Below are the code and all the weights of a small trained network. Each question names an input and a class and asks about switching units off, where a switched-off unit gives its printed mean instead of its output.

import numpy as np


def w(rows, s, z=0):
    codes = np.array(rows[::2]) - 128.0
    scale = np.full(codes.shape[1], s)
    scale[-1] = z or s
    return codes * scale


def norm(h):
    return h / np.sqrt((h * h).mean(-1, keepdims=True) + 1e-5)


def f(y):
    return y / 2 * (1 + np.tanh(0.7978845608 * (y + 0.044715 * y**3)))


def log_softmax(a):
    a = a - a.max(-1, keepdims=True)
    return a - np.log(np.exp(a).sum(-1, keepdims=True))


def net(x, mask):
    res = np.array(x, float).reshape(1, 8) / 4 @ E
    u = 0
    for l in range(2):
        y = f(norm(res) @ A[l][:, :-1].T + A[l][:, -1])
        res = res + np.where(mask[u : u + 16], y, B[l][:, -1]) @ B[l][:, :-1]
        u += 16
    return log_softmax(norm(res)[-1] @ U[:, :-1].T + U[:, -1])


A, B = {}, {}
E = w([
[160,108,190,93,167,169,158,158,106],'x0',
[217,79,131,156,144,62,161,85,141],'x1',
[70,77,128,105,131,86,162,119,113],'x2',
[141,178,88,27,150,126,101,24,84],'x3',
[130,128,129,125,123,128,128,130,126],'x4',
[86,143,250,170,117,126,82,40,145],'x5',
[132,73,127,138,131,120,37,140,58],'x6',
[128,126,126,131,132,131,129,124,128],'x7',
],0.011)
A[0] = w([
[133,92,158,105,164,98,64,153,123,64],'L0N0',
[95,96,175,139,100,154,118,82,115,129],'L0N1',
[116,121,171,138,130,133,117,102,141,34],'L0N2',
[104,165,53,182,37,70,73,89,190,2],'L0N3',
[140,98,119,149,144,115,61,147,83,84],'L0N4',
[130,105,173,117,129,140,110,117,153,31],'L0N5',
[141,80,115,145,152,116,16,140,96,39],'L0N6',
[7,33,129,94,174,49,188,108,98,32],'L0N7',
[130,83,136,131,139,88,34,163,96,58],'L0N8',
[254,97,118,188,112,60,128,76,162,10],'L0N9',
[220,190,118,179,146,209,46,137,164,69],'L0N10',
[124,242,155,135,165,89,220,135,214,39],'L0N11',
[144,121,104,106,131,175,119,69,131,25],'L0N12',
[218,202,105,180,173,168,77,125,171,77],'L0N13',
[109,106,135,235,147,117,134,194,146,41],'L0N14',
[111,150,114,103,116,120,170,113,224,99],'L0N15',
],0.009,0.01)
B[0] = w([
[123,127,139,118,120,181,156,96,117,116],'L0N0',
[185,183,97,189,151,121,172,159,120,250],'L0N1',
[151,160,135,155,159,123,116,115,96,92],'L0N2',
[109,159,54,181,127,101,100,98,111,174],'L0N3',
[120,113,104,140,78,193,193,68,155,175],'L0N4',
[133,148,130,143,167,123,120,128,97,83],'L0N5',
[121,94,107,148,62,205,187,56,103,174],'L0N6',
[125,212,187,69,28,41,197,187,69,226],'L0N7',
[130,124,88,134,63,204,186,69,131,177],'L0N8',
[72,38,141,110,215,49,187,103,134,237],'L0N9',
[57,150,167,53,29,2,227,172,56,255],'L0N10',
[122,83,99,140,51,223,160,63,109,223],'L0N11',
[103,104,149,75,106,108,85,98,143,90],'L0N12',
[62,110,158,88,93,48,175,132,63,216],'L0N13',
[199,103,144,69,52,115,65,159,224,236],'L0N14',
[129,74,122,157,81,161,102,95,53,201],'L0N15',
],0.0098,0.0025)
A[1] = w([
[216,143,204,70,142,173,138,167,112,49],'L1N0',
[153,102,216,91,209,167,163,167,74,2],'L1N1',
[98,168,99,135,105,197,118,144,103,88],'L1N2',
[184,84,126,153,246,97,161,97,136,77],'L1N3',
[111,134,222,162,111,111,83,76,122,60],'L1N4',
[179,105,47,109,165,119,112,210,99,52],'L1N5',
[135,86,157,94,156,213,178,120,134,85],'L1N6',
[102,119,111,114,124,133,175,109,199,50],'L1N7',
[125,167,92,82,118,124,126,58,103,88],'L1N8',
[85,199,141,124,131,174,78,172,128,37],'L1N9',
[140,151,121,43,186,107,81,58,132,40],'L1N10',
[94,58,175,156,132,120,95,176,240,62],'L1N11',
[137,52,145,148,103,127,44,135,20,78],'L1N12',
[149,185,208,184,174,118,86,96,147,84],'L1N13',
[108,166,39,200,128,70,94,121,153,16],'L1N14',
[37,169,127,111,141,169,75,186,147,18],'L1N15',
],0.012,0.0057)
B[1] = w([
[90,112,113,158,98,98,52,104,59,185],'L1N0',
[81,112,115,181,97,105,51,114,79,181],'L1N1',
[147,59,151,110,169,89,140,86,162,215],'L1N2',
[39,98,167,64,166,152,102,120,151,220],'L1N3',
[122,206,42,85,191,155,209,171,133,238],'L1N4',
[104,248,130,177,184,152,157,81,152,207],'L1N5',
[138,109,101,150,122,145,74,82,83,185],'L1N6',
[143,149,130,96,117,174,118,99,110,140],'L1N7',
[149,88,164,196,87,137,133,206,171,254],'L1N8',
[128,50,159,83,170,77,173,111,134,174],'L1N9',
[206,136,184,139,72,168,70,252,206,202],'L1N10',
[195,171,133,76,113,151,60,140,136,254],'L1N11',
[161,151,141,96,93,175,213,65,180,186],'L1N12',
[132,134,15,123,176,137,147,148,118,210],'L1N13',
[97,90,155,204,134,102,78,122,82,188],'L1N14',
[163,59,176,98,167,74,153,52,148,181],'L1N15',
],0.012,0.0043)
U = w([
[205,137,150,124,90,175,71,228,200,114],'0',
[132,93,90,139,67,245,208,38,130,99],'1',
[101,231,39,166,249,143,181,141,140,105],'2',
[99,168,172,82,70,40,195,183,61,92],'3',
[97,23,177,67,219,94,125,85,171,101],'4',
[86,105,103,195,131,122,40,110,78,248],'5',
],0.016,0.012)

Each question gives the input, the list of numbers given to net, and the class t.
The units are the neurons (one row each of A and B). Each row of codes is followed by its name. A weight is (code - 128) times the scale printed after its matrix; where a second scale follows, it is the last column's (A, B and U).
mask holds one flag per neuron, layer by layer. A switched-off neuron (its flag False) gives its mean, the last column of its row in B, instead of its output. The means were averaged over made-up inputs and are rounded, as every weight is.
A unit's drop is (log p(t) with every unit on - log p(t) with that unit switched off) / (log p(t) with every unit on - log p(t) with every unit switched off).
The circuit of an input: a set's keep is (log p(t) with only the set's units on - log p(t) with every unit switched off) / (log p(t) with every unit on - log p(t) with every unit switched off). Starting from the 12 units with the biggest drops (on a tie, the unit counted first), units are removed one at a time, each time the one whose removal leaves the highest keep (on an exact tie, the one counted first), for as long as the keep stays at least 0.8.
units of the circuit, in order: the units of the circuit, biggest drop first
top k neurons: the k neurons with the biggest drops, biggest first
top k neurons in layer l: the k neurons of layer l with the biggest drops, biggest first
input [0,-5,-3,6,-5,7,4,-3], class 2: units of the circuit, in order -> [L1N4]
input [-6,1,-1,2,-6,-5,-3,7], class 5: units of the circuit, in order -> [L1N14 L1N4]
input [-7,-8,-7,0,1,2,0,-8], class 4: top 2 neurons -> [L1N15 L1N9]
input [1,-5,-4,1,4,-2,0,-5], class 4: top 3 neurons in layer 0 -> [L0N7 L0N1 L0N9]
input [3,7,-6,-6,-5,4,-2,-7], class 4: top 2 neurons in layer 1 -> [L1N3 L1N10]
input [0,-6,-5,-5,-7,0,-4,2], class 4: top 3 neurons in layer 1 -> [L1N15 L1N9 L1N2]
input [4,-7,-7,-6,2,7,-5,3], class 2: top 2 neurons in layer 1 -> [L1N4 L1N13]
input [-7,8,4,-1,-5,-3,-4,-2], class 4: top 2 neurons -> [L0N9 L1N3]
input [-8,3,3,5,-7,0,-5,-7], class 5: units of the circuit, in order -> [L0N3 L1N14]
input [-4,-8,-8,-2,8,0,-5,3], class 3: top 2 neurons -> [L0N10 L0N13]
input [1,1,-5,1,-7,7,7,3], class 1: top 2 neurons in layer 0 -> [L0N6 L0N8]
input [-5,-4,3,-3,-5,-2,-4,-3], class 5: top 3 neurons -> [L0N15 L1N14 L0N3]
input [7,1,5,5,6,0,3,4], class 5: top 2 neurons in layer 1 -> [L1N1 L1N0]
input [6,5,2,-3,1,-2,-8,7], class 1: units of the circuit, in order -> [L0N11]
input [-4,1,0,-5,-3,-2,-6,1], class 1: top 2 neurons in layer 1 -> [L1N10 L1N8]
input [6,-3,-4,4,3,-1,0,0], class 5: top 2 neurons -> [L1N0 L1N1]
input [7,4,4,-8,-8,0,-8,-7], class 0: top 2 neurons -> [L1N11 L0N14]
input [7,-8,-4,-3,7,-4,-1,-1], class 4: top 2 neurons -> [L1N15 L1N9]
input [0,-1,6,6,-5,-2,7,4], class 1: top 2 neurons -> [L0N6 L1N12]
input [-4,1,4,8,-8,1,7,3], class 0: units of the circuit, in order -> [L1N10]
input [7,6,-7,7,-2,-2,8,6], class 1: top 2 neurons in layer 1 -> [L1N12 L1N11]
input [-2,4,-3,0,-1,2,0,6], class 4: top 2 neurons -> [L0N9 L1N3]
input [8,6,6,0,8,-3,-1,-1], class 5: top 3 neurons -> [L1N1 L1N0 L0N10]
input [-5,-7,-3,8,4,6,3,7], class 0: top 2 neurons -> [L1N10 L1N8]
input [-2,6,-1,5,-5,0,-5,-1], class 4: top 2 neurons -> [L0N9 L1N3]
